Below are the code and all the weights of a small trained network. Each question names an input and a class and asks about switching units off, where a switched-off unit gives its printed mean instead of its output.

import numpy as np


def w(rows, s, z=0):
    codes = np.array(rows[::2]) - 128.0
    scale = np.full(codes.shape[1], s)
    scale[-1] = z or s
    return codes * scale


def f(y):
    return np.maximum(y, 0)


def log_softmax(a):
    a = a - a.max(-1, keepdims=True)
    return a - np.log(np.exp(a).sum(-1, keepdims=True))


def net(x, mask):
    res = np.array(x, float).reshape(1, 5) / 4 @ E
    y = f(res @ A[0][:, :-1].T + A[0][:, -1])
    res = res + np.where(mask, y, B[0][:, -1]) @ B[0][:, :-1]
    return log_softmax(res[-1] @ U[:, :-1].T + U[:, -1])


A, B = {}, {}
E = w([
[123,121,113,128,129],'x0',
[144,113,126,2,166],'x1',
[130,132,125,128,127],'x2',
[247,61,126,155,164],'x3',
[162,77,136,97,10],'x4',
],0.019)
A[0] = w([
[176,98,136,176,167,127],'N0',
[82,139,115,100,105,160],'N1',
[131,95,130,112,39,163],'N2',
[166,75,131,70,14,98],'N3',
[132,142,140,134,177,203],'N4',
[185,68,140,53,158,31],'N5',
[163,167,136,173,80,129],'N6',
[224,99,118,154,161,145],'N7',
[149,137,121,7,164,145],'N8',
[177,85,134,132,112,59],'N9',
[77,162,132,155,124,186],'N10',
[95,155,143,180,142,254],'N11',
],0.018,0.0093)
B[0] = w([
[88,49,111,200,154,208],'N0',
[111,176,168,73,99,188],'N1',
[162,103,185,115,10,219],'N2',
[255,197,92,111,63,254],'N3',
[52,130,156,123,190,189],'N4',
[235,210,98,162,214,205],'N5',
[125,78,111,117,61,185],'N6',
[154,57,22,203,224,235],'N7',
[141,190,212,37,245,248],'N8',
[224,142,2,175,107,181],'N9',
[127,204,134,160,108,197],'N10',
[130,198,77,212,130,213],'N11',
],0.0098,0.027)
U = w([
[167,226,82,154,141,253],'0',
[74,65,99,187,164,128],'1',
[57,181,176,65,180,140],'2',
[124,86,140,107,243,40],'3',
[100,125,178,126,8,200],'4',
[158,35,77,147,68,40],'5',
[147,173,192,23,87,7],'6',
],0.013,0.0062)

Each question gives the input, the list of numbers given to net, and the class t.
The units are the neurons (one row each of A and B). Each row of codes is followed by its name. A weight is (code - 128) times the scale printed after its matrix; where a second scale follows, it is the last column's (A, B and U).
mask holds one flag per neuron, in row order. A switched-off neuron (its flag False) gives its mean, the last column of its row in B, instead of its output. The means were averaged over made-up inputs and are rounded, as every weight is.
A unit's drop is (log p(t) with every unit on - log p(t) with that unit switched off) / (log p(t) with every unit on - log p(t) with every unit switched off).
The circuit of an input: a set's keep is (log p(t) with only the set's units on - log p(t) with every unit switched off) / (log p(t) with every unit on - log p(t) with every unit switched off). Starting from all 12 units, units are removed one at a time, each time the one whose removal leaves the highest keep (on an exact tie, the one counted first), for as long as the keep stays at least 0.8.
circuit, biggest first: the units of the circuit, biggest drop first
top k neurons: the k neurons with the biggest drops, biggest first
drop when u is switched off: that unit's drop, to one decimal
input [1,0,5,6,7], class 5: top 2 neurons => (N8; N2)
input [-5,0,-4,-2,1], class 4: circuit, biggest first => (N8; N5; N7)
input [6,-8,-6,1,-8], class 1: circuit, biggest first => (N3; N0)
input [7,6,-2,3,0], class 3: circuit, biggest first => (N8)
input [-7,0,3,-6,1], class 4: top 3 neurons => (N8; N5; N7)
input [8,2,-6,-1,-4], class 2: top 2 neurons => (N7; N3)
input [-2,-3,-1,1,-3], class 1: top 3 neurons => (N3; N5; N8)
input [-5,-2,-3,-6,5], class 4: drop when N8 is switched off => 0.1
input [-7,1,-4,1,-6], class 3: drop when N3 is switched off => 0.4
input [4,0,-5,8,5], class 5: drop when N0 is switched off => 0.3
